Here is a tiny trained network, its code and every weight. The questions are about switching its units off for an input and a class, where a switched-off unit gives its printed mean instead of its output.

import numpy as np


def w(rows, s, z=0):
    codes = np.array(rows[::2]) - 128.0
    scale = np.full(codes.shape[1], s)
    scale[-1] = z or s
    return codes * scale


def f(y):
    return y / 2 * (1 + np.tanh(0.7978845608 * (y + 0.044715 * y**3)))


def log_softmax(a):
    a = a - a.max(-1, keepdims=True)
    return a - np.log(np.exp(a).sum(-1, keepdims=True))


def net(x, mask):
    res = np.array(x, float).reshape(1, 3) / 4 @ E
    y = f(res @ A[0][:, :-1].T + A[0][:, -1])
    res = res + np.where(mask, y, B[0][:, -1]) @ B[0][:, :-1]
    return log_softmax(res[-1] @ U[:, :-1].T + U[:, -1])


A, B = {}, {}
E = w([
[154,84,251,211],'x0',
[17,104,63,255],'x1',
[47,240,192,123],'x2',
],0.0079)
A[0] = w([
[119,98,199,159,49],'neuron 1',
[68,227,175,123,57],'neuron 2',
[130,93,189,158,39],'neuron 3',
[128,48,202,147,33],'neuron 4',
[207,10,63,135,25],'neuron 5',
[79,116,86,176,99],'neuron 6',
[131,92,189,158,19],'neuron 7',
[143,86,237,214,94],'neuron 8',
[139,147,189,42,160],'neuron 9',
[82,117,94,200,110],'neuron 10',
[117,163,22,85,53],'neuron 11',
[53,114,108,174,115],'neuron 12',
[77,91,90,196,123],'neuron 13',
[144,114,175,169,59],'neuron 14',
[73,102,84,184,113],'neuron 15',
[102,156,31,84,32],'neuron 16',
[66,102,122,150,62],'neuron 17',
[180,125,162,72,122],'neuron 18',
[78,227,172,123,76],'neuron 19',
[46,96,84,211,101],'neuron 20',
[103,164,22,81,51],'neuron 21',
[219,124,167,58,131],'neuron 22',
[83,225,177,130,1],'neuron 23',
[200,2,56,132,62],'neuron 24',
[49,73,116,205,110],'neuron 25',
[95,204,156,123,68],'neuron 26',
[152,59,226,202,104],'neuron 27',
[120,89,215,171,85],'neuron 28',
[227,174,182,76,127],'neuron 29',
[195,160,167,81,85],'neuron 30',
[62,104,117,203,109],'neuron 31',
[166,146,162,80,75],'neuron 32',
],0.0096,0.0032)
B[0] = w([
[138,140,174,70,166],'neuron 1',
[66,16,209,182,207],'neuron 2',
[120,181,156,79,159],'neuron 3',
[116,168,179,63,178],'neuron 4',
[15,41,218,190,232],'neuron 5',
[153,131,97,139,197],'neuron 6',
[120,155,138,61,155],'neuron 7',
[128,202,155,36,241],'neuron 8',
[163,111,61,177,224],'neuron 9',
[170,115,83,162,213],'neuron 10',
[121,214,165,2,205],'neuron 11',
[181,148,95,174,208],'neuron 12',
[181,136,84,175,224],'neuron 13',
[120,143,113,84,154],'neuron 14',
[180,132,92,155,215],'neuron 15',
[123,214,160,30,196],'neuron 16',
[149,126,104,146,161],'neuron 17',
[168,110,66,168,201],'neuron 18',
[58,45,182,208,205],'neuron 19',
[166,132,65,151,254],'neuron 20',
[126,214,169,32,210],'neuron 21',
[172,110,62,167,245],'neuron 22',
[70,48,184,151,187],'neuron 23',
[6,32,249,171,245],'neuron 24',
[150,122,67,150,241],'neuron 25',
[62,100,171,160,172],'neuron 26',
[120,183,138,33,239],'neuron 27',
[128,177,159,61,195],'neuron 28',
[185,133,20,188,249],'neuron 29',
[172,137,76,177,204],'neuron 30',
[175,131,52,152,223],'neuron 31',
[177,111,84,156,177],'neuron 32',
],0.0081,0.0069)
U = w([
[240,115,85,188,91],'0',
[17,34,212,173,255],'1',
[133,218,171,4,2],'2',
],0.011,0.00068)

Each question gives the input, the list of numbers given to net, and the class t.
The units are the neurons (one row each of A and B). Each row of codes is followed by its name. A weight is (code - 128) times the scale printed after its matrix; where a second scale follows, it is the last column's (A, B and U).
mask holds one flag per neuron, in row order. A switched-off neuron (its flag False) gives its mean, the last column of its row in B, instead of its output. The means were averaged over made-up inputs and are rounded, as every weight is.
A unit's drop is (log p(t) with every unit on - log p(t) with that unit switched off) / (log p(t) with every unit on - log p(t) with every unit switched off).
The circuit of an input: a set's keep is (log p(t) with only the set's units on - log p(t) with every unit switched off) / (log p(t) with every unit on - log p(t) with every unit switched off). Starting from the 12 units with the biggest drops (on a tie, the unit counted first), units are removed one at a time, each time the one whose removal leaves the highest keep (on an exact tie, the one counted first), for as long as the keep stays at least 0.8.
units of the circuit, in order: the units of the circuit, biggest drop first
most important unit: the unit with the biggest drop
k most important neurons: the k neurons with the biggest drops, biggest first
drop when u is switched off: that unit's drop, to one decimal
input [5,4,-6], class 1: units of the circuit, in order => (neuron 24)
input [2,-5,6], class 1: 3 most important neurons => (neuron 2; neuron 19; neuron 23)
input [-3,-2,3], class 1: 2 most important neurons => (neuron 8; neuron 27)
input [6,5,5], class 2: 3 most important neurons => (neuron 8; neuron 27; neuron 28)
input [8,-8,6], class 0: 3 most important neurons => (neuron 29; neuron 9; neuron 22)
input [-6,5,-5], class 2: 3 most important neurons => (neuron 11; neuron 21; neuron 16)
input [8,-1,6], class 2: 2 most important neurons => (neuron 8; neuron 27)
input [-3,5,-6], class 1: 2 most important neurons => (neuron 24; neuron 5)
input [-8,4,-6], class 2: 3 most important neurons => (neuron 11; neuron 21; neuron 16)
input [0,5,5], class 0: 3 most important neurons => (neuron 24; neuron 5; neuron 31)
input [6,6,6], class 0: 2 most important neurons => (neuron 31; neuron 24)
input [-6,2,-5], class 2: 2 most important neurons => (neuron 11; neuron 21)
input [2,-5,-7], class 1: 2 most important neurons => (neuron 24; neuron 5)
input [5,4,3], class 2: most important unit => neuron 8
input [-7,-7,6], class 0: drop when neuron 9 is switched off => 0.2
input [-4,2,-3], class 2: drop when neuron 2 is switched off => 0.1
input [-1,2,3], class 1: drop when neuron 18 is switched off => 0.1
